[143 122 131 144 147 137 128 129 141 105 133 118 118 127]
The largest entry is 147
The entry just right of the largest entry is 137

Questions about the table below.
1) Which number is the entry just right of the smallest entry?
2) Which number is the 4th entry from the end, reading row by row?
3) Which number is the entry directly below the centre entry?
4) Which number is the 1st entry, reading row by row?
5) Which number is the 2nd entry on the main diagonal?
6) Which number is the entry in the top-right corner?
7) Which number is the bottom-right entry?
8) Which number is the fifth entry in reading order?
132  127  126  138  122  118  114  140  131  146  132  152  155  143  142
131  127  126  138  122  125  131  132  128  122  137  125  122  128  127
129  127  128  136  130  123  128  132  135  122  134  127  126  128  127
1) 140
2) 127
3) 132
4) 132
5) 127
6) 142
7) 127
8) 122

W =
[[105 149 117 151 123 110 133 107 123 110 136]
 [128 133 128 154 150 116 125 155 135 117 135]
 [123 126 117 131 149 124 130 102 143 124 127]
 [102 129 119 113 146 144 154 122 134 146 115]
 [144 144 123 136 112 120 132 122 153 138 119]
 [125 137 115 131 111 144 120 121 150 123 115]
 [116 105 128 151 123 117 140 123 135 118 123]
 [103 134 142 114 130 117 113 119 140 131 132]
 [109 144 106 139 126 121 144 117 107 138 123]
 [131 145 140 124 137 132 142 114 144 112 145]
 [148 126 105 120 117 124 135 116 131 137 117]]
Rows and columns are numbered from 0.
The entry at row 0, column 2 is 117
The entry at row 0, column 0 -> 105
The entry in the bottom-left corner -> 148
The entry at row 0, column 1: 149
What is the entry just left of the centre entry?
Answer: 111
The entry at row 1, column 2 -> 128
What is the largest entry?
Answer: 155
The entry just right of the centre entry -> 120
What is the entry directly below the largest entry?
Answer: 102
What is the entry just left of the largest entry?
Answer: 125
The entry in the top-right corner is 136
The entry directly above the centre entry: 120
The entry at row 1, column 0 is 128
The bottom entry of the column that holds the largest entry -> 116
What is the entry just right of the largest entry?
Answer: 135
The entry at the centre: 144
The entry at row 2, column 2: 117
What is the entry in row 1 and column 1?
Answer: 133
The top entry of the column that holds the largest entry: 107
The entry at row 2, column 0 is 123
The bottom-right entry -> 117

x =
[[122 123 127 146 108 136 146 122 125 127 103]
 [130 126 132 123 103 124 142 129 136 130 127]]
Counting starts at 0.
The entry directly below 108 -> 103
Read off the entry in row 0 and column 2.
A: 127
Read off the top-left entry.
A: 122
Read off the top-right entry.
A: 103
The bottom-right entry is 127
The entry just right of 125 -> 127
The entry at row 1, column 1 -> 126

[[117 117 119 117 131 149 126 146 143 151 151 105 135 148 113]
 [134 115 117 151 132 130 104 123 141 123 130 123 125 145 138]
 [125 114 112 118 142 106 120 151 133 150 139 121 135 128 121]
 [109 104 152 112 144 143 129 142 134 123 134 150 121 143 132]
 [141 112 109 131 112 109 112 134 150 109 136 134 116 112 125]
 [127 125 114 126 108 138 103 146 148 144 110 131 124 115 132]
 [109 123 106 117 108 113 124 125 126 121 123 111 104 147 121]
 [119 122 136 116 131 151 106 120 112 139 122 120 152 139 137]
 [137 152 104 124 122 120 149 115 106 143 149 108 147 131 135]
 [113 109 106 106 111 112 105 122 123 153 105 150 117 119 130]
 [146 132 136 124 114 125 126 128 123 116 111 111 136 146 138]
 [137 124 145 116 114 127 128 125 136 132 125 109 139 153 111]
 [110 143 139 148 123 152 115 136 116 104 149 136 126 106 131]
 [139 150 103 130 121 151 123 144 149 126 110 114 104 118 138]]
The entry in the top-right corner -> 113
The smallest entry in the last row is 103
The fourth entry from the end, reading row by row: 114
Which number is the third entry on the diagonal from the top-right corner?
Answer: 135
The largest entry in the first column is 146
Which number is the top-left entry?
Answer: 117
Which number is the fifth entry in reading order?
Answer: 131
Which number is the smallest entry in the last column?
Answer: 111
Which number is the last entry, reading row by row?
Answer: 138
Which number is the smallest entry in the first row?
Answer: 105
Which number is the bottom-left entry?
Answer: 139
Which number is the 3rd entry, reading row by row?
Answer: 119
The largest entry in the last row: 151
The second entry on the main diagonal -> 115
Which number is the third entry from the end, reading row by row?
Answer: 104
The fourth entry in reading order -> 117
The 5th entry from the end, reading row by row: 110

B = [102 110 124 124 141 140 132 143 129]
The last entry -> 129
The 5th-last entry -> 141
The second-last entry: 143

Read these off the matrix that follows. Indices start at 0.
1) Report the entry at row 1, column 1.
2) Report the entry at row 1, column 0.
3) Report the entry just left of 152.
4) Report the entry in the bottom-right corner.
5) Report the entry at row 0, column 1.
6) Report the entry at row 0, column 0.
7) Report the entry in the top-right corner.
8) Report the entry just right of 152.
[[136 114 134 131]
 [116 119 125 111]
 [134 113 109 136]
 [133 152 123 123]
 [144 134 113 135]
 [142 138 124 142]
 [110 136 127 115]
 [112 133 138 136]
 [129 137 128 116]
 [137 127 142 141]
 [132 110 139 116]
 [124 143 132 151]
 [138 128 128 108]]
1) 119
2) 116
3) 133
4) 108
5) 114
6) 136
7) 131
8) 123

Questions about the array below.
1) Read off the first entry in reading order.
2) Read off the entry just left of 147.
3) Read off the smallest entry.
4) Read off the entry just right of the largest entry.
[[140, 133, 124, 138, 103, 127, 133, 113, 131, 144, 138], [115, 134, 134, 127, 131, 114, 132, 121, 128, 130, 122], [132, 122, 114, 121, 139, 119, 117, 125, 147, 122, 130], [118, 134, 132, 117, 138, 117, 136, 120, 110, 115, 126], [123, 144, 128, 135, 142, 113, 120, 118, 123, 143, 116], [131, 121, 125, 119, 151, 131, 124, 117, 133, 126, 140]]
1) 140
2) 125
3) 103
4) 131
